Each row has a name. Each piece below is followed by the name of the row it came from, unless a question asks for something else. Each question is about the rows just above it. Places in a row count from 0.

gep: [128 165 100 169  94 117 151 130 156 144 135 156 117 117 169 122]
Nat: [150 136 128 165 100 169  92  98 151 114 115 158  73 115 118 123]
kod: [186 155  91  90  89  89  72 147 113 116  89 162 129 132  98 163]
furok: [150 136 128 165 100 169  92  98 104 138 181 115 171  90  80 135]
Fone: [ 55 139 165 144 100 169 186 136 156 129 118 116 164 167 168 126]
zoson: [150 136 128 165 100 169  92  98 151 130 156 144 135 168 164 135]
Every place of [89] in kod:  4 5 10
Shift each entry of [128 165] by +1 times 1:  [129 166]
[150 136 128 165 100 169  92  98 151 114 115 158  73 115 118 123]  Nat
How many times does gep hold [117]?  3
Move every entry of [165] by +1 step of 1.  [166]
[128 165 100 169  92  98 151 130 156 144 135]  zoson
[115 171  90  80 135]  furok

Kun: [163 130 113 134 120  81 152 166  92 145  95 134 120 107  84 100 188 154
  84  77  80 138 156 173 185 128 179 179  98 121  83  67 131 171 123 141]
gobek: [129  95 116 163 104 179 136 136 167 112 136 131 100  99  97  78 114 129
 178 111  80  92 107 189 117  93  88 162 168 112  79 179 157 133  95 186]
Sati: [157 105 178 101 183 170 144  67 188 170 164 159 123 174  94 155 131 170
  72 172  97 144 147 171 144 187 183 138  79 133 174 101 176 184 117 170]
nir: [127 122  83  93  74 107 117  99  92 135 139  75  93 123 107 103 172 165
  99  68 149 139 177 189 162 149 128 136 159 188  81  73 130 174 101 153]
Laseb: [156 129 120 155 171 159 110 160  70 159 157 183 129  91 152 150 171 189
  85 105 165 126 171 119  87 126 105 110 120  88 189  87  78  74 165 162]
Tefef: [135 104 102  77 115  98 189 167 142  94  96 178 103 175 171 127 136 107
  80 126 170 117 180 152 170 143 135 153 167  79 129 154 182  82 141  69]
fitom: [144 148 141  73 172  95 132 125 149 125 130  74 136  79 115 113 146 184
 106 189 133 126 125 103 182 173  95 187 174 104 120 109  83 143 148 164]
Every place of [170] in Sati:  5 9 17 35
Move every entry of [73] by +1 step of 1.  [74]
Times [144] occurs in Sati:  3
At which places does Laseb hold [171]?  4 16 22

Lum: [117  85 121  71 127 110 141 182 120  73 132 126 112  95  90]
kamu: [112 132 119 110  71 122 128 160 130 111  66 142 118 119  97]
ralet: [107  89 108  61  90  99 128 126 121  62  94 141 104  90 115]
lopo: [117  88 121  71 127 110 141 182 120  73 132 126 112  95  90]
sasov: [130 160 130 151  91 134 109 158 143 154  84 147 122 136 108]
vugil: [134 150 142 163 152 148 124  82 131 171 165 126 130 131 171]
Gab: [142 128 147 112  98 140 125 117 135 154 192 124 124 119 117]
datet: [120 134 111 111  74 110 108 134 144 114  66 160 107 114 110]
vadin: [125 165 134 160  89 136 114 164 131 159  83 130 132 145 111]
riku: [115  93  91  77 123 120 153 174 120  82 131 127 115  97  91]
At which places does datet hold [111]?  2 3
Move every entry of [128 160 130] by -1 step of 1.  [127 159 129]
Every place of [97] in riku:  13
Times [117] occurs in Gab:  2

Ror: [150 109 129 141 117 101 120  98 161  89 117 113 140 125  99 132 151 106
 143 144  98 155  88 103 126 104]
febo: [175 125 144 159 124 134 161 140 158 111  63 143 135 148 108 137 160 110
 165 145 122 169 109  96 152 100]
Pedu: [175 110 144 109 145 172 161 124 158 111 109 143 135 148 109 137 160 110
 110 145 170 169 109  96 152 100]
sefom: [108 104 140 137 120 162 136 118 122 138 122 147 130 137 108 134  90 137
 122 121 161 133 147 143 124  92]
Roke: [169 139 136 145 148 110 140 119 172 116 149 123 124 152 128 128 186 136
 161 138 104 163  95 116 159 153]
bofak: [136 108 146 162 129 140 140 108 162 135 156 146 150 131 121 125 118 124
 160 143 124 135 143 126 161  96]
Voda: [124 138 103  96 125  97  94 130 124  98  89  91 140  98 138 141 132 119
 112 146 107 104 117 130 101 133]
lafo: [175 125 144 159 145 134 161 124  96 111 135 143 135 148 108 137 160 110
 165 145 122 169 109  96 152 100]
nug: [110 127 143 143 118 150 136 124 101 169 161 148 136 118 127  87 103  98
 144 119 136 125 152 103 159  99]
nis: [123 143  95  81 139 102  89 138 131  88  66  82 131 131 142 165 137 131
  97 146  95 104 113 163  87 154]
dum: [129 139 112 104 139 142 135 156  92 111  81 125 126 117 129 154 110 120
 106 134 152 114 139 129  91 109]
rogok: [ 98  65 154 168  97 138 115  76 172 131 148 145 148 125  85 124  87 132
 137 125 131 139 138 143 149  73]
Move every entry of [148 108 137 160] by -1 step of 1.  [147 107 136 159]
Count of [109] in Pedu:  4
Count of [95] in nis:  2

lup: [110 193 103 101]
fusag: [152 152 152 152]
zudom: [151 153 175  64]
Places of [152] in row fusag:  0 1 2 3
Places of [175] in row zudom:  2
[110 193] with -1 step of 1 on every entry:  [109 192]
[151] with -1 step of 1 on every entry:  [150]
Times [152] occurs in fusag:  4
Times [176] occurs in zudom:  0

Mivug: [95 86 86 86]
Rol: [ 69  73 102 163]
zimip: [180 179 102  85]
nebe: [ 86 198 115 104]
How many times does Mivug hold [86]?  3
How many times does zimip hold [179]?  1
Which row holds [102  85]?  zimip

Duput: [149 133 146 114 102 109  99 115]
goz: [113 116 106 113 116 116 109 116]
dov: [ 56 101 120 159 167 109 138 148]
Fik: [102 114 130 144 141 122 130 137]
vibi: [113 127 106 128 147 132 148 123]
Shift each entry of [109] by +1 times 1:  [110]
Count of [148] in dov:  1
Times [116] occurs in goz:  4
[113 127 106 128]  vibi
Shift each entry of [167 109 138] by +1 times 1:  [168 110 139]

muge: [137  99 123  87 138 149 123 131 145 212]
nepu: [153 138 164 127 138  53 117 116  51 123]
mubot: [141 156 129 150 171 164 127 138  53 117]
[150 171 164 127 138  53 117]  mubot
Move every entry of [156] by +1 step of 1.  [157]
Every place of [138] in nepu:  1 4
[117 116  51 123]  nepu

mivul: [ 81 158 137 124 127 151 133 114 166 158 104  81 144  94  83 100 129 115
 105 122  95 110 129 111  92 125 118 159 127 118 129 144 129 145  96 144
  68 100 140 143 127 112]
zire: [ 72 160 131 130 138 137 121 104 152 144 118 100 139 102  83  91 138 137
  99 158 119 122 146  96 120 110  95 149  93 108 123 133 143 148  84 164
  86 116 154 166 135 117]
Fogo: [147 133 106 109 148 145 158 119 143 174 138 101 121 143 120 125 103 160
 110  92 105  87 109 137 139 164 180 166 162 117 101 120 137 115 126  90
  97 157 124 106 130 123]
Shift each entry of [122 146] by -1 times 1:  [121 145]
Times [129] occurs in mivul:  4
Count of [174] in Fogo:  1
[127] with -1 step of 1 on every entry:  [126]
Places of [101] in row Fogo:  11 30

